Here is a tiny trained network, its code and every weight. The questions are about switching its units off for an input and a class, where a switched-off unit gives its printed mean instead of its output.

import numpy as np


def w(rows, s, z=0):
    codes = np.array(rows[::2]) - 128.0
    scale = np.full(codes.shape[1], s)
    scale[-1] = z or s
    return codes * scale


def f(y):
    return np.maximum(y, 0)


def log_softmax(a):
    a = a - a.max(-1, keepdims=True)
    return a - np.log(np.exp(a).sum(-1, keepdims=True))


def net(x, mask):
    res = np.array(x, float).reshape(1, 7) / 4 @ E
    y = f(res @ A[0][:, :-1].T + A[0][:, -1])
    res = res + np.where(mask, y, B[0][:, -1]) @ B[0][:, :-1]
    return log_softmax(res[-1] @ U[:, :-1].T + U[:, -1])


A, B = {}, {}
E = w([
[189,66,239,238],'x0',
[130,130,129,125],'x1',
[132,125,127,125],'x2',
[75,3,86,152],'x3',
[117,127,134,124],'x4',
[132,126,124,130],'x5',
[137,124,123,129],'x6',
],0.0061)
A[0] = w([
[189,205,188,74,95],'neuron 1',
[198,103,193,223,69],'neuron 2',
[154,98,189,183,95],'neuron 3',
[167,172,181,101,175],'neuron 4',
[109,45,109,140,135],'neuron 5',
[68,60,103,154,96],'neuron 6',
[67,174,2,10,109],'neuron 7',
[56,33,127,103,88],'neuron 8',
[195,219,168,106,88],'neuron 9',
[34,163,26,53,86],'neuron 10',
[181,199,138,157,123],'neuron 11',
[168,170,147,125,200],'neuron 12',
[180,126,122,148,255],'neuron 13',
],0.0063,0.006)
B[0] = w([
[122,202,53,157,177],'neuron 1',
[187,123,170,193,181],'neuron 2',
[179,117,175,156,167],'neuron 3',
[40,116,91,128,197],'neuron 4',
[75,198,38,150,171],'neuron 5',
[93,186,71,205,157],'neuron 6',
[237,117,232,162,225],'neuron 7',
[125,223,95,172,158],'neuron 8',
[101,209,67,195,175],'neuron 9',
[213,141,186,199,195],'neuron 10',
[94,180,81,146,170],'neuron 11',
[86,124,104,81,209],'neuron 12',
[83,29,122,2,255],'neuron 13',
],0.0068,0.0061)
U = w([
[254,102,243,209,42],'0',
[84,80,130,98,228],'1',
[85,74,136,110,186],'2',
[72,81,124,98,151],'3',
[62,153,37,214,4],'4',
],0.0084,0.0042)

Each question gives the input, the list of numbers given to net, and the class t.
The units are the neurons (one row each of A and B). Each row of codes is followed by its name. A weight is (code - 128) times the scale printed after its matrix; where a second scale follows, it is the last column's (A, B and U).
mask holds one flag per neuron, in row order. A switched-off neuron (its flag False) gives its mean, the last column of its row in B, instead of its output. The means were averaged over made-up inputs and are rounded, as every weight is.
A unit's drop is (log p(t) with every unit on - log p(t) with that unit switched off) / (log p(t) with every unit on - log p(t) with every unit switched off).
The circuit of an input: a set's keep is (log p(t) with only the set's units on - log p(t) with every unit switched off) / (log p(t) with every unit on - log p(t) with every unit switched off). Starting from the 12 units with the biggest drops (on a tie, the unit counted first), units are removed one at a time, each time the one whose removal leaves the highest keep (on an exact tie, the one counted first), for as long as the keep stays at least 0.8.
circuit, biggest first: the units of the circuit, biggest drop first
top k neurons: the k neurons with the biggest drops, biggest first
drop when u is switched off: that unit's drop, to one decimal
input [6,1,4,8,8,0,-7], class 4: circuit, biggest first -> [neuron 5; neuron 6]
input [3,-3,0,7,-3,5,-5], class 4: top 3 neurons -> [neuron 5; neuron 6; neuron 8]
input [3,-6,3,-8,-5,-7,-7], class 4: circuit, biggest first -> [neuron 9; neuron 1; neuron 7]
input [6,-6,8,-4,-4,-5,-8], class 1: top 2 neurons -> [neuron 7; neuron 10]
input [-7,3,-5,-5,-4,0,4], class 0: circuit, biggest first -> [neuron 7]
input [6,-8,6,-4,1,-6,2], class 3: circuit, biggest first -> [neuron 7; neuron 10]
input [-1,5,-1,-8,6,7,7], class 4: circuit, biggest first -> [neuron 9; neuron 1]
input [4,-1,-5,7,-7,-7,-6], class 4: top 3 neurons -> [neuron 5; neuron 6; neuron 7]
input [-3,-3,3,3,7,-8,3], class 0: top 3 neurons -> [neuron 7; neuron 4; neuron 10]
input [-8,7,-4,-3,4,-3,8], class 0: drop when neuron 10 is switched off -> 0.2
input [-8,-4,-1,-5,7,-5,-2], class 0: drop when neuron 5 is switched off -> 0.0
input [-6,6,-6,-3,7,-1,0], class 0: drop when neuron 10 is switched off -> 0.3
input [5,5,8,-5,1,4,1], class 1: drop when neuron 2 is switched off -> -0.1
input [6,7,7,-5,-3,-4,8], class 2: top neuron -> [neuron 7]
